Here is a tiny trained network, its code and every weight. The questions are about switching its units off for an input and a class, where a switched-off unit gives its printed mean instead of its output.

import numpy as np


def w(rows, s, z=0):
    codes = np.array(rows[::2]) - 128.0
    scale = np.full(codes.shape[1], s)
    scale[-1] = z or s
    return codes * scale


def f(y):
    return y / 2 * (1 + np.tanh(0.7978845608 * (y + 0.044715 * y**3)))


def log_softmax(a):
    a = a - a.max(-1, keepdims=True)
    return a - np.log(np.exp(a).sum(-1, keepdims=True))


def net(x, mask):
    res = np.array(x, float).reshape(1, 7) / 4 @ E
    y = f(res @ A[0][:, :-1].T + A[0][:, -1])
    res = res + np.where(mask, y, B[0][:, -1]) @ B[0][:, :-1]
    return log_softmax(res[-1] @ U[:, :-1].T + U[:, -1])


A, B = {}, {}
E = w([
[127,128,129,127],'x0',
[128,128,128,128],'x1',
[126,128,129,128],'x2',
[255,90,97,156],'x3',
[142,108,99,16],'x4',
[62,15,53,171],'x5',
[123,36,226,117],'x6',
],0.0052)
A[0] = w([
[97,71,86,149,25],'n0',
[192,106,105,154,18],'n1',
[131,90,175,94,92],'n2',
[102,83,92,143,49],'n3',
[206,101,107,150,24],'n4',
[131,72,212,129,56],'n5',
[142,126,132,133,205],'n6',
[126,136,158,236,26],'n7',
[122,161,75,112,138],'n8',
[154,166,173,116,49],'n9',
[122,181,59,138,33],'n10',
[51,151,136,112,52],'n11',
[60,151,136,124,91],'n12',
[136,125,122,131,2],'n13',
[53,151,140,114,27],'n14',
[117,98,178,129,36],'n15',
[102,81,81,154,69],'n16',
[124,148,116,131,162],'n17',
[131,113,95,54,24],'n18',
[159,172,170,117,17],'n19',
[117,184,52,141,24],'n20',
[143,105,100,11,21],'n21',
[186,107,112,147,90],'n22',
[142,105,115,131,43],'n23',
[127,122,127,108,102],'n24',
[157,180,167,113,13],'n25',
[130,131,138,116,193],'n26',
[125,136,140,173,91],'n27',
[127,132,127,118,210],'n28',
[129,63,203,116,10],'n29',
[204,103,104,154,78],'n30',
[158,172,185,134,49],'n31',
[88,139,139,122,11],'n32',
[133,126,128,96,2],'n33',
[125,179,61,135,3],'n34',
[148,156,146,108,133],'n35',
[53,151,139,114,71],'n36',
[101,80,87,151,58],'n37',
[128,74,194,119,41],'n38',
[164,170,176,120,36],'n39',
[119,158,175,234,79],'n40',
[72,147,142,117,24],'n41',
],0.011,0.0054)
B[0] = w([
[44,229,143,48,147],'n0',
[209,167,202,118,115],'n1',
[136,129,61,179,151],'n2',
[74,199,140,70,134],'n3',
[206,147,228,122,137],'n4',
[134,203,79,255,185],'n5',
[102,108,155,159,252],'n6',
[161,77,25,49,167],'n7',
[116,120,86,200,182],'n8',
[69,185,138,84,121],'n9',
[139,197,70,210,129],'n10',
[208,134,209,122,146],'n11',
[190,110,200,128,162],'n12',
[179,188,116,83,56],'n13',
[218,155,198,110,128],'n14',
[185,175,98,165,104],'n15',
[36,213,168,61,171],'n16',
[105,121,125,155,176],'n17',
[169,85,58,56,113],'n18',
[85,213,152,68,112],'n19',
[131,205,65,243,135],'n20',
[178,19,32,21,165],'n21',
[168,128,202,128,153],'n22',
[149,159,138,101,76],'n23',
[135,124,113,121,105],'n24',
[79,219,156,61,116],'n25',
[98,103,128,152,225],'n26',
[137,103,104,93,122],'n27',
[100,96,130,155,254],'n28',
[161,216,68,203,148],'n29',
[193,118,235,134,179],'n30',
[51,165,139,82,139],'n31',
[215,186,149,83,75],'n32',
[194,172,83,55,62],'n33',
[165,210,65,182,111],'n34',
[75,129,125,110,159],'n35',
[211,118,212,123,158],'n36',
[49,211,155,62,156],'n37',
[149,197,75,198,146],'n38',
[66,207,166,79,127],'n39',
[168,14,22,45,226],'n40',
[219,157,168,92,100],'n41',
],0.023,0.0023)
U = w([
[170,249,36,230,71],'0',
[41,231,153,28,73],'1',
[253,150,235,115,81],'2',
[88,97,135,157,253],'3',
[87,96,132,150,219],'4',
[179,101,14,31,68],'5',
[75,96,148,169,142],'6',
],0.0059,0.0055)

Each question gives the input, the list of numbers given to net, and the class t.
The units are the neurons (one row each of A and B). Each row of codes is followed by its name. A weight is (code - 128) times the scale printed after its matrix; where a second scale follows, it is the last column's (A, B and U).
mask holds one flag per neuron, in row order. A switched-off neuron (its flag False) gives its mean, the last column of its row in B, instead of its output. The means were averaged over made-up inputs and are rounded, as every weight is.
A unit's drop is (log p(t) with every unit on - log p(t) with that unit switched off) / (log p(t) with every unit on - log p(t) with every unit switched off).
The circuit of an input: a set's keep is (log p(t) with only the set's units on - log p(t) with every unit switched off) / (log p(t) with every unit on - log p(t) with every unit switched off). Starting from the 12 units with the biggest drops (on a tie, the unit counted first), units are removed one at a time, each time the one whose removal leaves the highest keep (on an exact tie, the one counted first), for as long as the keep stays at least 0.8.
units of the circuit, in order: the units of the circuit, biggest drop first
top k neurons: the k neurons with the biggest drops, biggest first
drop when u is switched off: that unit's drop, to one decimal
input [-8,8,1,2,-8,5,-8], class 0: units of the circuit, in order => [n20]
input [-2,6,2,-6,-8,3,-2], class 5: units of the circuit, in order => [n40; n7]
input [1,3,-2,-7,-4,-8,6], class 1: units of the circuit, in order => [n31; n39]
input [3,-5,5,-6,-6,-4,-4], class 2: units of the circuit, in order => [n36; n12]
input [5,8,7,4,8,8,6], class 1: units of the circuit, in order => [n0; n16]
input [-5,-3,-3,-6,-3,6,-7], class 0: units of the circuit, in order => [n20; n10]
input [0,-5,2,3,1,-1,6], class 0: units of the circuit, in order => [n5; n29; n38]
input [-4,-1,-4,6,-6,-2,-1], class 2: units of the circuit, in order => [n30; n4]
input [-1,-1,0,8,2,5,7], class 2: top 3 neurons => [n30; n4; n22]
input [6,5,-3,6,-6,-3,7], class 0: top 3 neurons => [n5; n29; n38]
input [-1,6,-3,5,-5,7,-8], class 0: top 2 neurons => [n20; n10]
input [8,0,-6,7,6,-2,-8], class 0: top 4 neurons => [n20; n10; n34; n8]
input [7,-5,-6,-8,6,1,-7], class 2: units of the circuit, in order => [n36; n11]
input [0,6,-5,7,6,4,-2], class 2: units of the circuit, in order => [n30; n4]
input [-1,-6,1,7,-8,5,0], class 5: units of the circuit, in order => [n7]
input [0,3,5,2,7,5,0], class 5: top 3 neurons => [n21; n18; n5]
input [-4,-3,-4,2,-7,-2,-6], class 5: top 2 neurons => [n40; n7]
input [4,7,-7,5,8,5,7], class 5: top 3 neurons => [n21; n18; n8]
input [-1,8,5,-7,-8,-5,-1], class 5: top 2 neurons => [n40; n7]
input [7,0,5,8,7,-6,-1], class 2: top 2 neurons => [n30; n4]
input [-4,-3,0,6,-1,6,1], class 1: top neuron => [n16]
input [5,-3,-6,0,5,-5,-6], class 0: drop when n21 is switched off => -0.2
input [6,0,5,-6,-3,-3,0], class 2: drop when n28 is switched off => 0.0
input [-4,-6,3,7,-3,-7,-4], class 1: drop when n35 is switched off => 0.1
